Where the symbols take the elements:
n: GQ->JC, JR->ZH, NF->QT, MH->JG, MQ->LB, QT->HZ, LT->QF, SL->MQ, CJ->JF, ZP->GT, RM->FM, JB->DC, GD->GQ, DQ->TH, ZC->ZJ, TM->HL, LH->CL, CT->ZC, NH->GG, JG->NH, DC->FT, GG->ZP, HZ->JR, TB->NT, TG->TB, FT->MG, HL->GD, GH->DQ, LB->CF, TH->FZ, BQ->NF, LS->RZ, SD->GZ, JQ->TM, FZ->CJ, TQ->MF, QH->SR, FM->JB, RF->MH, RZ->TG, JF->QH, MN->QM, BT->TQ, MG->JQ, CL->BT, NL->LT, MF->ZF, GZ->LS, ZF->RM, CF->NL, JC->MN, QF->SD, ZJ->LH, NT->GH, NQ->SL, QM->BQ, SR->CT, ZH->RF, GT->NQ
c: GQ->JQ, JR->BQ, NF->JC, MH->HZ, MQ->ZP, QT->MN, LT->MQ, SL->GG, CJ->GH, ZP->MH, RM->BT, JB->MF, GD->MG, DQ->TG, ZC->JF, TM->DC, LH->SR, CT->CJ, NH->ZH, JG->JR, DC->ZF, GG->RF, HZ->QM, TB->GZ, TG->SD, FT->RM, HL->FT, GH->RZ, LB->GT, TH->TB, BQ->GQ, LS->LT, SD->CF, JQ->JB, FZ->NT, TQ->ZJ, QH->TH, FM->TQ, RF->QT, RZ->QF, JF->DQ, MN->HL, BT->ZC, MG->FM, CL->CT, NL->SL, MF->LH, GZ->NL, ZF->CL, CF->NQ, JC->TM, QF->LB, ZJ->QH, NT->LS, NQ->NH, QM->GD, SR->FZ, ZH->NF, GT->JG
b: GQ->QM, JR->MH, NF->JR, MH->GG, MQ->NL, QT->ZH, LT->GZ, SL->CF, CJ->SR, ZP->SL, RM->DC, JB->MG, GD->MN, DQ->CJ, ZC->CL, TM->GQ, LH->TQ, CT->LH, NH->GT, JG->ZP, DC->JQ, GG->NQ, HZ->RF, TB->DQ, TG->GH, FT->TM, HL->JC, GH->FZ, LB->LT, TH->JF, BQ->HZ, LS->TB, SD->RZ, JQ->GD, FZ->QH, TQ->RM, QH->ZC, FM->FT, RF->NH, RZ->NT, JF->CT, MN->NF, BT->ZF, MG->HL, CL->MF, NL->SD, MF->FM, GZ->TG, ZF->JB, CF->QF, JC->BQ, QF->LS, ZJ->BT, NT->TH, NQ->LB, QM->QT, SR->ZJ, ZH->JG, GT->MQ
r: GQ->FT, JR->MN, NF->GD, MH->NF, MQ->NH, QT->GQ, LT->NQ, SL->JG, CJ->TB, ZP->ZH, RM->LH, JB->BT, GD->DC, DQ->LS, ZC->FZ, TM->FM, LH->JF, CT->TH, NH->HZ, JG->QT, DC->TQ, GG->JR, HZ->JC, TB->QF, TG->LT, FT->MF, HL->JB, GH->GZ, LB->GG, TH->RZ, BQ->HL, LS->CF, SD->MQ, JQ->RM, FZ->TG, TQ->CT, QH->GH, FM->CL, RF->BQ, RZ->NL, JF->NT, MN->JQ, BT->SR, MG->ZF, CL->QH, NL->GT, MF->ZC, GZ->LB, ZF->ZJ, CF->ZP, JC->MG, QF->SL, ZJ->CJ, NT->SD, NQ->MH, QM->TM, SR->DQ, ZH->QM, GT->RF
u: GQ->GD, JR->HZ, NF->BQ, MH->RF, MQ->SL, QT->NF, LT->NL, SL->NQ, CJ->FZ, ZP->GG, RM->ZF, JB->FM, GD->HL, DQ->GH, ZC->CT, TM->JQ, LH->ZJ, CT->SR, NH->JG, JG->MH, DC->JB, GG->NH, HZ->QT, TB->TG, TG->RZ, FT->DC, HL->TM, GH->NT, LB->MQ, TH->DQ, BQ->QM, LS->GZ, SD->QF, JQ->MG, FZ->TH, TQ->BT, QH->JF, FM->RM, RF->ZH, RZ->LS, JF->CJ, MN->JC, BT->CL, MG->FT, CL->LH, NL->CF, MF->TQ, GZ->SD, ZF->MF, CF->LB, JC->GQ, QF->LT, ZJ->ZC, NT->TB, NQ->GT, QM->MN, SR->QH, ZH->JR, GT->ZP

The rows follow the links: the fewer symbols apart two elements are, the more alike their rows tend to be.

Each row is also shifted at random along 7 hidden directions that mean nothing.

Rows with their elements:
-29 -7 -24 +29 -26 +35 +14 -2 +46 -29 -43 +11 -17 +21 +14 -19 +17 -30 +47 -8 -15 -76 -26 -115 -58 -8 +10 +16 -8 -44 +23 +33 +45 -16 -7 +39 +20 -48 -9 -11 +3 +20 -46 -70: MF
-36 -14 -2 +45 +18 -20 -19 -21 -47 +15 -25 -14 -20 +37 +28 -1 -29 +39 -23 +36 +17 -46 +28 -17 +38 -17 +27 +38 +21 +40 +5 -14 -27 -27 -19 -23 -39 +33 +8 +7 -8 -21 +25 -3: CF
-10 -4 +15 +91 -1 -2 +13 +5 +17 -40 -43 +20 -41 -9 +14 +0 -22 -31 +41 +41 +70 +24 -2 +99 +27 -19 +3 -20 -3 -22 +23 +43 +43 +9 -4 +34 +32 -33 +32 +66 -13 +13 -49 -65: ZF
+8 -17 +1 +27 +26 -50 +1 -10 -36 +6 -24 -15 -38 -13 +11 +21 +1 -8 -8 -1 -23 -39 +2 +41 +25 +44 +19 -28 +44 -1 +38 +46 -65 -18 -36 +41 +24 +13 -5 -45 +55 -4 -66 -9: ZC
-95 +13 +6 -83 +1 +18 +10 +11 +19 +19 +54 -11 +60 -29 -21 -16 +27 +4 -8 -63 -30 +57 -15 +11 -46 +15 -24 -18 -33 +2 -55 -51 -6 +16 +16 -28 -18 +20 +1 -15 +16 -16 +52 +71: GG
-28 -43 +7 -46 -17 -9 +46 -20 +11 +14 +62 -33 -31 -12 -59 +8 -34 -26 +23 -13 +6 +24 -26 +29 +72 +5 +27 -11 -4 -43 +31 +44 -11 -15 -38 +16 +32 +27 +5 -8 +14 -9 -29 -11: JF
+133 -11 +5 -16 +30 -34 +27 -11 +11 -2 -5 -12 +22 -50 -5 -30 +20 -7 +22 -88 -10 +49 -32 +42 -51 +50 -2 -58 +23 -3 -25 -20 -23 -19 -31 +32 -5 +13 -5 -23 +20 -26 -22 +32: CT
+53 +34 +9 +20 +8 -32 -21 +22 -11 -23 -22 +30 +4 -48 +0 +18 +21 -7 -13 +0 +12 +56 +12 +40 +2 +27 -37 -49 +30 +19 +3 -3 -2 +35 +27 +20 +25 -33 -7 +15 -44 +11 -31 +10: MG
-90 +28 -1 -79 -42 +16 -13 +26 +15 +2 +60 +21 +4 -12 -57 +38 +10 -14 -21 +27 -23 +32 +9 -66 +45 -9 -33 +1 -10 -15 +26 +15 +21 +45 +46 -10 +40 -30 -28 +0 -58 +33 -4 +3: MN
-11 +23 +7 -3 +6 +25 -19 +18 +0 +6 +2 +6 +31 +10 +28 -4 +17 +14 -19 +10 +0 +21 +13 +63 -37 -16 -21 +17 -34 +20 -37 -31 +11 +19 +27 -34 -20 +4 +12 +6 +29 +5 +47 +29: JG
-97 +21 +17 +92 +2 +43 -10 +28 +31 -43 -58 +35 -4 +16 +63 -12 +10 -27 +27 +50 +56 +35 +5 +177 -52 -46 -14 +7 -45 -10 -12 +16 +64 +23 +26 +6 +11 -48 +39 +55 +42 +29 -4 -49: JC
+79 +44 +3 +79 +22 +4 -60 +37 -41 +2 -59 +28 +11 +18 +73 +40 +29 +12 -37 +70 -18 -91 +40 +4 -8 +12 -26 +9 -5 +34 -7 +2 -31 +40 +44 -19 +3 -17 +32 +11 +68 +18 +3 +10: NF
-31 +25 +12 -18 -2 +31 -4 +28 -3 +25 +43 +1 +41 -17 -9 +31 +13 -13 -10 +14 -16 -25 +2 +3 +33 +17 -26 -8 -53 -11 -32 -3 -15 +47 +37 -41 +15 +15 +48 +32 +67 +2 +34 +47: RF
+127 -8 -11 +55 +9 -5 -16 +5 -31 +14 -38 -7 -39 +30 +38 +46 +6 -18 -4 +54 -42 -148 +14 -49 +29 +31 +15 +11 +6 -25 +47 +72 -55 +2 -12 +28 +41 -3 +21 -37 +110 +19 -65 -38: CL
+37 +27 +9 +6 -1 +23 -14 +19 0 +6 +12 +13 +42 -11 +3 +3 +4 +11 -6 +8 +15 +8 +9 -16 +5 -3 -27 +0 -30 +15 -44 -41 +13 +35 +37 -40 -20 +5 +35 +54 -10 -8 +53 +37: MH
-48 -20 -6 +36 +13 -48 +9 -18 -17 -15 -35 -7 -44 -13 +0 +0 -13 -5 +11 -5 +6 -10 -4 -1 +22 +26 +20 -29 +54 -2 +40 +36 -25 -24 -37 +48 +21 -5 -16 -16 -16 -5 -64 -34: ZJ
+58 -36 -1 -32 +2 +10 +32 -22 +11 +23 +33 -34 +6 +16 -11 -21 -14 -1 +17 -32 -10 -9 -22 +17 -6 -3 +28 +14 -21 -23 -13 -1 -11 -31 -35 -9 -16 +38 +13 -25 +52 -17 +17 +13: TB
+19 -38 0 -91 -13 -16 +40 -24 +4 +29 +78 -40 0 -17 -67 -3 -25 -4 +7 -43 -19 +23 -24 -32 +52 +21 +22 -9 +2 -26 +6 +9 -29 -21 -33 -2 +7 +44 -11 -28 +0 -23 -1 +26: GH
+22 +5 +0 +74 -10 -6 +4 +5 +12 -41 -44 +30 -28 -10 +3 +5 -14 -20 +31 +29 +48 -1 -1 -13 +23 -3 -4 -14 +11 -10 +22 +28 +40 +8 +5 +28 +26 -39 +12 +60 -54 +12 -43 -56: RM
-38 -35 +1 -27 -6 +5 +24 -30 +16 +4 +20 -22 -9 +20 -10 -48 -30 +15 +11 -21 +30 +67 -13 +68 -15 -45 +33 +28 -4 +4 -10 -25 +28 -42 -35 -12 -39 +23 -16 -9 -35 -18 +37 -7: GZ
+24 +20 +0 +38 +2 +4 -42 +6 -36 +11 -18 +15 +3 +31 +27 +24 -9 +32 -37 +60 +6 -58 +41 -54 +34 -19 -6 +34 +1 +38 -4 -21 -10 +18 +29 -41 -23 +7 +12 +25 -16 -1 +41 +10: NH
+24 -20 +9 +40 +6 -3 -6 -19 -33 +21 +3 -18 -20 +41 +13 +5 -41 +26 -15 +50 +31 -38 +24 +12 +67 -30 +31 +42 -7 +20 +2 -2 -14 -16 -15 -37 -32 +40 +25 +30 +9 -14 +34 -5: NL
-41 +4 +7 -2 -1 +9 -17 -1 -22 +19 +21 -5 +3 +22 +3 +7 -18 +19 -26 +38 +13 +6 +25 +28 +32 -28 +6 +33 -15 +20 -10 -16 -4 +5 +10 -40 -20 +21 +9 +19 -3 -2 +46 +16: GT

Start here and follow the symbols in turn, left to right. Where do you end up?
Answer with the element's name.
+65 -32 +1 +58 +23 -26 +19 -27 -16 +4 -32 -22 -18 +3 +19 -13 -22 +6 +25 -15 +15 -52 -13 -14 +18 +24 +32 -15 +22 0 -4 +11 -31 -32 -45 +15 -13 +26 +27 +8 +31 -28 -22 -8
n r b u: GH
+28 +15 -1 +59 +3 +9 -8 +24 -2 -7 -34 +18 -10 -10 +27 +35 +17 -34 +17 +31 -14 -84 -5 -25 +10 +33 -12 -22 -10 -26 +17 +50 -17 +28 +16 +23 +46 -25 +35 +14 +75 +20 -54 -21
u c u b u: MF
+114 -15 -5 +14 -5 +7 +11 -1 +8 -2 -11 -7 -31 +15 +9 +10 -1 -21 +12 +20 -9 -36 -7 +29 +3 -1 +14 +6 -2 -31 +32 +48 -4 -10 -15 +26 +29 -9 +0 -24 +52 +17 -44 -37
u n n b r: ZC
-82 +27 +2 -1 -3 -12 -22 +25 -4 -15 -10 +26 -10 -22 +0 +29 +22 -13 -17 +26 -9 +29 +13 +39 +4 +9 -27 -23 +16 +2 +26 +24 -2 +32 +27 +23 +40 -36 -20 -12 -13 +29 -37 -8
b b u b r: GD
-87 -27 -14 -18 +8 +6 +4 -25 -3 +16 -4 -28 -4 +45 +23 -27 -7 +24 -5 -11 -22 -34 -2 -8 -40 -22 +33 +43 +2 +5 0 -13 -12 -46 -34 -9 -37 +25 -20 -53 +34 -8 +24 -3
n r n b c c: ZP
+47 -7 +0 -45 -18 +28 +0 -8 -3 +25 +50 -16 +12 +30 -20 -3 -23 +22 -22 +21 +2 +3 +10 -25 +32 -36 +13 +44 -26 +9 -13 -22 +7 -2 +4 -50 -26 +31 +0 +6 -15 -5 +62 +19
u u r n n u: JG
+13 +41 +2 +27 +11 +4 -11 +31 +11 -17 -29 +31 +47 -46 +10 +3 +38 -11 +14 -32 -2 +3 -11 -42 -43 +42 -45 -49 -6 +8 -39 -28 +9 +40 +36 +6 +7 -28 +23 +40 -7 -3 -4 +29
n b u b: QT
+78 -16 +1 -29 +22 +21 +16 -12 +13 +26 +17 -28 +49 +8 +22 -39 +13 +13 +10 -64 -22 -2 -24 +34 -71 +10 +13 +8 -34 -2 -63 -45 -13 -23 -16 -28 -50 +43 +16 -22 +79 -30 +57 +51
n u b r: LB
-52 -35 -17 -13 -5 +8 +26 -39 +21 -1 -9 -25 -2 +27 -4 -51 -15 +20 +29 -47 -1 -17 -25 -88 -41 -19 +34 +26 +9 -3 -13 -29 +21 -56 -43 +3 -44 +18 -19 -14 -37 -27 +23 -15
b n u c: LS
-13 +41 +16 +75 +35 -41 -27 +30 -26 -20 -50 +35 +16 -55 +31 +23 +23 -4 -8 +3 +22 +26 +15 +58 +6 +45 -38 -65 +27 +32 -17 -7 -24 +43 +28 +15 +14 -24 +27 +50 -7 -6 -29 +24
c u n r r b: BT
+31 +4 -6 +22 -39 +68 +4 +22 +54 -29 -9 +22 -22 +40 +12 +6 +7 -40 +30 +54 +9 -29 -9 +18 -26 -53 -5 +35 -54 -54 +27 +50 +70 +16 +24 +9 +39 -55 +9 +18 +31 +49 -23 -75
u n b u r n: RM
+21 +30 +14 +30 +11 +8 -13 +34 +10 -16 -16 +24 +5 -25 +26 +18 +28 -30 +2 +17 +5 +34 +5 +131 -23 +8 -32 -32 -23 -12 -4 +19 +4 +37 +28 +15 +34 -31 +20 +15 +57 +22 -27 -1
n n r c r c: JF
-49 +31 +10 -4 -6 +3 -23 +30 -17 +10 +24 +14 +15 -16 -14 +43 +3 -2 -26 +38 -2 -10 +21 -12 +55 +12 -29 -10 -14 +9 -6 +3 -15 +50 +43 -23 +22 +0 +21 +32 +3 +11 +12 +30
c n u c c: MG
+7 -15 +4 -33 -6 +22 +2 -9 -7 +25 +42 -22 +2 +34 -4 -3 -24 +14 -19 +21 +4 +17 +9 +59 +26 -40 +17 +41 -31 +4 -9 -10 -1 -7 -6 -41 -22 +34 +10 -4 +22 -3 +54 +17
r c b c b b: ZP
-70 -30 -2 +13 +13 -12 +1 -29 -13 +4 -17 -20 -24 +40 +21 -31 -25 +28 -6 +8 +19 +12 +10 +62 -10 -37 +39 +36 +15 +21 +5 -11 0 -48 -39 -7 -38 +24 -18 -27 -4 -15 +22 -14
c n r u: ZP
-41 -37 -1 +5 +6 -25 +43 -36 +11 -1 +1 -23 -7 -22 -21 -35 -23 -3 +41 -58 +23 +20 -32 -22 +7 +17 +29 -23 +18 -14 -9 -9 -1 -38 -45 +19 -15 +26 +6 +11 -27 -35 -12 -4
u u n c c c: CF
